Below are the code and all the weights of a small trained network. Each question names an input and a class and asks about switching units off, where a switched-off unit gives its printed mean instead of its output.

import numpy as np


def w(rows, s, z=0):
    codes = np.array(rows[::2]) - 128.0
    scale = np.full(codes.shape[1], s)
    scale[-1] = z or s
    return codes * scale


def f(y):
    return y / 2 * (1 + np.tanh(0.7978845608 * (y + 0.044715 * y**3)))


def log_softmax(a):
    a = a - a.max(-1, keepdims=True)
    return a - np.log(np.exp(a).sum(-1, keepdims=True))


def net(x, mask):
    res = np.array(x, float).reshape(1, 8) / 4 @ E
    y = f(res @ A[0][:, :-1].T + A[0][:, -1])
    res = res + np.where(mask, y, B[0][:, -1]) @ B[0][:, :-1]
    return log_softmax(res[-1] @ U[:, :-1].T + U[:, -1])


A, B = {}, {}
E = w([
[129,128,128],'x0',
[128,128,127],'x1',
[164,91,19],'x2',
[128,128,128],'x3',
[246,93,191],'x4',
[128,128,127],'x5',
[90,10,149],'x6',
[128,127,128],'x7',
],0.013)
A[0] = w([
[191,115,101,2],'neuron 0',
[140,90,148,99],'neuron 1',
[152,103,54,137],'neuron 2',
[194,143,146,108],'neuron 3',
[113,116,161,97],'neuron 4',
[162,131,121,140],'neuron 5',
[88,182,102,251],'neuron 6',
[127,138,114,100],'neuron 7',
[99,109,121,98],'neuron 8',
[179,6,186,17],'neuron 9',
[106,139,142,74],'neuron 10',
[222,135,161,112],'neuron 11',
[226,145,158,109],'neuron 12',
[169,133,124,179],'neuron 13',
[145,147,81,85],'neuron 14',
[121,128,156,138],'neuron 15',
[191,78,38,70],'neuron 16',
[56,5,152,79],'neuron 17',
[124,175,123,19],'neuron 18',
[116,135,144,157],'neuron 19',
[106,116,111,110],'neuron 20',
[141,116,168,45],'neuron 21',
[140,109,79,138],'neuron 22',
[130,131,138,101],'neuron 23',
[166,100,40,187],'neuron 24',
[117,92,119,15],'neuron 25',
[177,92,15,184],'neuron 26',
[124,182,106,173],'neuron 27',
[113,117,137,95],'neuron 28',
[184,37,176,26],'neuron 29',
[120,141,129,147],'neuron 30',
[94,132,157,180],'neuron 31',
[136,132,132,118],'neuron 32',
[120,94,119,72],'neuron 33',
[180,79,39,114],'neuron 34',
[141,99,106,123],'neuron 35',
[77,79,124,97],'neuron 36',
[131,137,133,77],'neuron 37',
[184,121,106,27],'neuron 38',
[129,138,106,88],'neuron 39',
[248,96,171,173],'neuron 40',
[132,116,131,139],'neuron 41',
[101,123,118,114],'neuron 42',
[106,132,142,108],'neuron 43',
],0.021,0.0062)
B[0] = w([
[109,190,163,163],'neuron 0',
[165,142,135,161],'neuron 1',
[123,121,198,194],'neuron 2',
[54,131,136,179],'neuron 3',
[143,106,110,151],'neuron 4',
[106,152,125,152],'neuron 5',
[242,148,119,207],'neuron 6',
[138,119,142,133],'neuron 7',
[88,133,127,147],'neuron 8',
[234,198,65,243],'neuron 9',
[128,117,125,137],'neuron 10',
[24,114,119,209],'neuron 11',
[12,130,130,209],'neuron 12',
[98,153,106,164],'neuron 13',
[145,91,159,161],'neuron 14',
[134,113,122,148],'neuron 15',
[121,222,186,215],'neuron 16',
[39,25,127,247],'neuron 17',
[159,98,120,151],'neuron 18',
[141,130,116,143],'neuron 19',
[100,126,143,145],'neuron 20',
[105,134,102,153],'neuron 21',
[120,129,168,170],'neuron 22',
[123,124,126,128],'neuron 23',
[134,106,223,216],'neuron 24',
[114,119,169,143],'neuron 25',
[144,84,255,239],'neuron 26',
[213,132,125,183],'neuron 27',
[121,119,123,134],'neuron 28',
[216,192,107,219],'neuron 29',
[146,123,127,138],'neuron 30',
[146,152,123,167],'neuron 31',
[121,128,132,130],'neuron 32',
[118,126,160,147],'neuron 33',
[119,198,202,217],'neuron 34',
[126,134,151,154],'neuron 35',
[46,138,117,178],'neuron 36',
[122,121,130,125],'neuron 37',
[99,173,168,158],'neuron 38',
[137,115,147,138],'neuron 39',
[90,191,7,251],'neuron 40',
[135,132,132,136],'neuron 41',
[110,120,125,145],'neuron 42',
[131,127,120,140],'neuron 43',
],0.05,0.021)
U = w([
[202,250,114,254],'0',
[81,171,60,155],'1',
[193,138,148,56],'2',
[80,208,121,72],'3',
[126,17,76,150],'4',
[164,207,54,8],'5',
[103,77,159,129],'6',
],0.011,0.0078)

Each question gives the input, the list of numbers given to net, and the class t.
The units are the neurons (one row each of A and B). Each row of codes is followed by its name. A weight is (code - 128) times the scale printed after its matrix; where a second scale follows, it is the last column's (A, B and U).
mask holds one flag per neuron, in row order. A switched-off neuron (its flag False) gives its mean, the last column of its row in B, instead of its output. The means were averaged over made-up inputs and are rounded, as every weight is.
A unit's drop is (log p(t) with every unit on - log p(t) with that unit switched off) / (log p(t) with every unit on - log p(t) with every unit switched off).
The circuit of an input: a set's keep is (log p(t) with only the set's units on - log p(t) with every unit switched off) / (log p(t) with every unit on - log p(t) with every unit switched off). Starting from the 12 units with the biggest drops (on a tie, the unit counted first), units are removed one at a time, each time the one whose removal leaves the highest keep (on an exact tie, the one counted first), for as long as the keep stays at least 0.8.
units of the circuit, in order: the units of the circuit, biggest drop first
most important unit: the unit with the biggest drop
top k neurons: the k neurons with the biggest drops, biggest first
drop when u is switched off: that unit's drop, to one decimal
input [-1,-1,4,7,5,8,0,-4], class 3: top 3 neurons => (neuron 12; neuron 11; neuron 6)
input [-6,-6,0,2,-4,-8,-6,-5], class 0: units of the circuit, in order => (neuron 6)
input [-5,6,5,-6,8,8,0,-2], class 3: top 2 neurons => (neuron 12; neuron 11)
input [8,-7,-8,-7,8,-1,1,-5], class 5: top 3 neurons => (neuron 9; neuron 29; neuron 17)
input [-8,-7,-1,-2,6,-4,1,6], class 5: top 2 neurons => (neuron 9; neuron 29)
input [-1,8,-3,0,8,1,-1,0], class 1: top 2 neurons => (neuron 12; neuron 11)
input [-3,4,5,5,1,-1,2,-2], class 0: top 3 neurons => (neuron 16; neuron 12; neuron 11)
input [-5,8,5,1,1,7,-3,-5], class 3: top 4 neurons => (neuron 9; neuron 17; neuron 16; neuron 29)
input [-3,7,2,6,-7,-7,1,0], class 6: top 2 neurons => (neuron 9; neuron 29)
input [-3,7,0,-5,-7,2,-3,-1], class 0: top 3 neurons => (neuron 17; neuron 26; neuron 6)
input [3,5,-8,-8,-2,-6,0,0], class 0: top 4 neurons => (neuron 17; neuron 26; neuron 40; neuron 24)
input [-6,4,2,4,6,8,7,5], class 0: drop when neuron 31 is switched off => 0.0
input [-5,-8,-3,0,-5,8,0,8], class 0: drop when neuron 26 is switched off => 0.7
input [-4,-3,-6,-3,-5,1,-4,-5], class 0: drop when neuron 17 is switched off => 0.3
input [2,6,8,-6,-3,1,-2,-8], class 2: most important unit => neuron 26
